Here is a tiny trained network, its code and every weight. The questions are about switching its units off for an input and a class, where a switched-off unit gives its printed mean instead of its output.

import numpy as np


def w(rows, s, z=0):
    codes = np.array(rows[::2]) - 128.0
    scale = np.full(codes.shape[1], s)
    scale[-1] = z or s
    return codes * scale


def f(y):
    return np.maximum(y, 0)


def log_softmax(a):
    a = a - a.max(-1, keepdims=True)
    return a - np.log(np.exp(a).sum(-1, keepdims=True))


def net(x, mask):
    res = np.array(x, float).reshape(1, 8) / 4 @ E
    y = f(res @ A[0][:, :-1].T + A[0][:, -1])
    res = res + np.where(mask, y, B[0][:, -1]) @ B[0][:, :-1]
    return log_softmax(res[-1] @ U[:, :-1].T + U[:, -1])


A, B = {}, {}
E = w([
[129,130,129],'x0',
[208,129,248],'x1',
[129,126,129],'x2',
[131,128,130],'x3',
[198,2,74],'x4',
[125,128,129],'x5',
[129,127,128],'x6',
[3,35,199],'x7',
],0.0059)
A[0] = w([
[83,231,193,26],'N1',
[184,186,96,30],'N2',
[102,175,146,31],'N3',
[204,125,240,88],'N4',
[141,93,93,25],'N5',
[200,145,101,84],'N6',
[87,145,196,224],'N7',
[162,153,106,39],'N8',
[166,114,187,63],'N9',
[217,6,105,25],'N10',
[180,109,219,62],'N11',
[149,19,115,63],'N12',
[169,121,211,54],'N13',
[96,181,150,21],'N14',
[80,98,160,53],'N15',
[66,57,174,28],'N16',
[154,124,168,33],'N17',
[88,96,160,49],'N18',
[171,180,82,3],'N19',
[58,131,23,2],'N20',
[72,91,161,48],'N21',
[150,42,145,209],'N22',
],0.011,0.0064)
B[0] = w([
[49,156,209,192],'N1',
[185,54,183,162],'N2',
[101,152,173,140],'N3',
[57,118,65,203],'N4',
[77,138,166,132],'N5',
[196,104,158,169],'N6',
[214,193,77,253],'N7',
[152,80,172,137],'N8',
[91,96,122,152],'N9',
[64,166,225,186],'N10',
[77,88,103,174],'N11',
[100,178,177,174],'N12',
[86,98,98,164],'N13',
[95,157,183,143],'N14',
[155,69,175,157],'N15',
[177,25,194,178],'N16',
[88,91,130,132],'N17',
[155,74,172,152],'N18',
[156,37,176,151],'N19',
[5,107,56,174],'N20',
[156,58,185,163],'N21',
[194,185,59,226],'N22',
],0.028,0.007)
U = w([
[104,246,226,55],'0',
[170,147,175,50],'1',
[77,157,107,44],'2',
[149,210,150,255],'3',
[148,210,149,238],'4',
],0.011,0.0082)

Each question gives the input, the list of numbers given to net, and the class t.
The units are the neurons (one row each of A and B). Each row of codes is followed by its name. A weight is (code - 128) times the scale printed after its matrix; where a second scale follows, it is the last column's (A, B and U).
mask holds one flag per neuron, in row order. A switched-off neuron (its flag False) gives its mean, the last column of its row in B, instead of its output. The means were averaged over made-up inputs and are rounded, as every weight is.
A unit's drop is (log p(t) with every unit on - log p(t) with that unit switched off) / (log p(t) with every unit on - log p(t) with every unit switched off).
The circuit of an input: a set's keep is (log p(t) with only the set's units on - log p(t) with every unit switched off) / (log p(t) with every unit on - log p(t) with every unit switched off). Starting from the 12 units with the biggest drops (on a tie, the unit counted first), units are removed one at a time, each time the one whose removal leaves the highest keep (on an exact tie, the one counted first), for as long as the keep stays at least 0.8.
circuit, biggest first: the units of the circuit, biggest drop first
unit that matters most: the unit with the biggest drop
k most important neurons: the k neurons with the biggest drops, biggest first
drop when u is switched off: that unit's drop, to one decimal
input [1,2,4,2,7,0,0,-2], class 0: circuit, biggest first : [N10]
input [-8,4,-7,-3,1,1,5,-6], class 1: 2 most important neurons : [N2; N6]
input [-5,1,-7,0,-3,-1,-8,6], class 1: 2 most important neurons : [N16; N21]
input [-1,7,6,7,-1,5,1,3], class 2: 2 most important neurons : [N4; N11]
input [1,-6,7,-5,-3,5,0,-6], class 1: circuit, biggest first : [N2; N19]
input [-5,-7,-1,0,-7,-2,3,-8], class 1: 2 most important neurons : [N2; N19]
input [8,-5,7,-5,-3,-1,-4,6], class 1: circuit, biggest first : [N16; N21]
input [-2,7,-7,-7,5,7,5,6], class 2: 2 most important neurons : [N4; N11]
input [2,1,-5,6,5,7,7,7], class 1: 2 most important neurons : [N16; N21]
input [3,5,-6,6,-3,2,-8,-7], class 1: 3 most important neurons : [N2; N6; N19]
input [-8,-8,-1,-7,-7,6,-3,-2], class 2: 2 most important neurons : [N20; N10]
input [2,7,5,-5,7,4,7,-5], class 0: 2 most important neurons : [N10; N12]
input [3,6,-3,-6,2,1,7,5], class 2: 4 most important neurons : [N4; N11; N13; N9]
input [-1,-8,8,4,6,-5,-3,0], class 2: circuit, biggest first : [N20]
input [-7,-6,8,4,1,1,0,-4], class 2: 2 most important neurons : [N20; N7]
input [6,-1,-6,6,6,3,2,-3], class 0: 3 most important neurons : [N10; N7; N12]
input [1,-4,-5,6,5,-4,8,8], class 1: 2 most important neurons : [N16; N21]
input [3,8,-6,8,-6,2,-4,4], class 2: 3 most important neurons : [N4; N11; N13]
input [5,7,6,-2,-5,-6,4,-1], class 2: drop when N18 is switched off : 0.0
input [5,-2,5,-5,-8,3,-2,-1], class 0: unit that matters most : N1
input [1,3,-3,5,7,-7,-5,-4], class 0: drop when N10 is switched off : 1.2
input [1,4,-1,7,0,2,-4,8], class 1: drop when N16 is switched off : 0.4
input [1,1,1,-7,7,0,2,-2], class 0: drop when N12 is switched off : 0.1
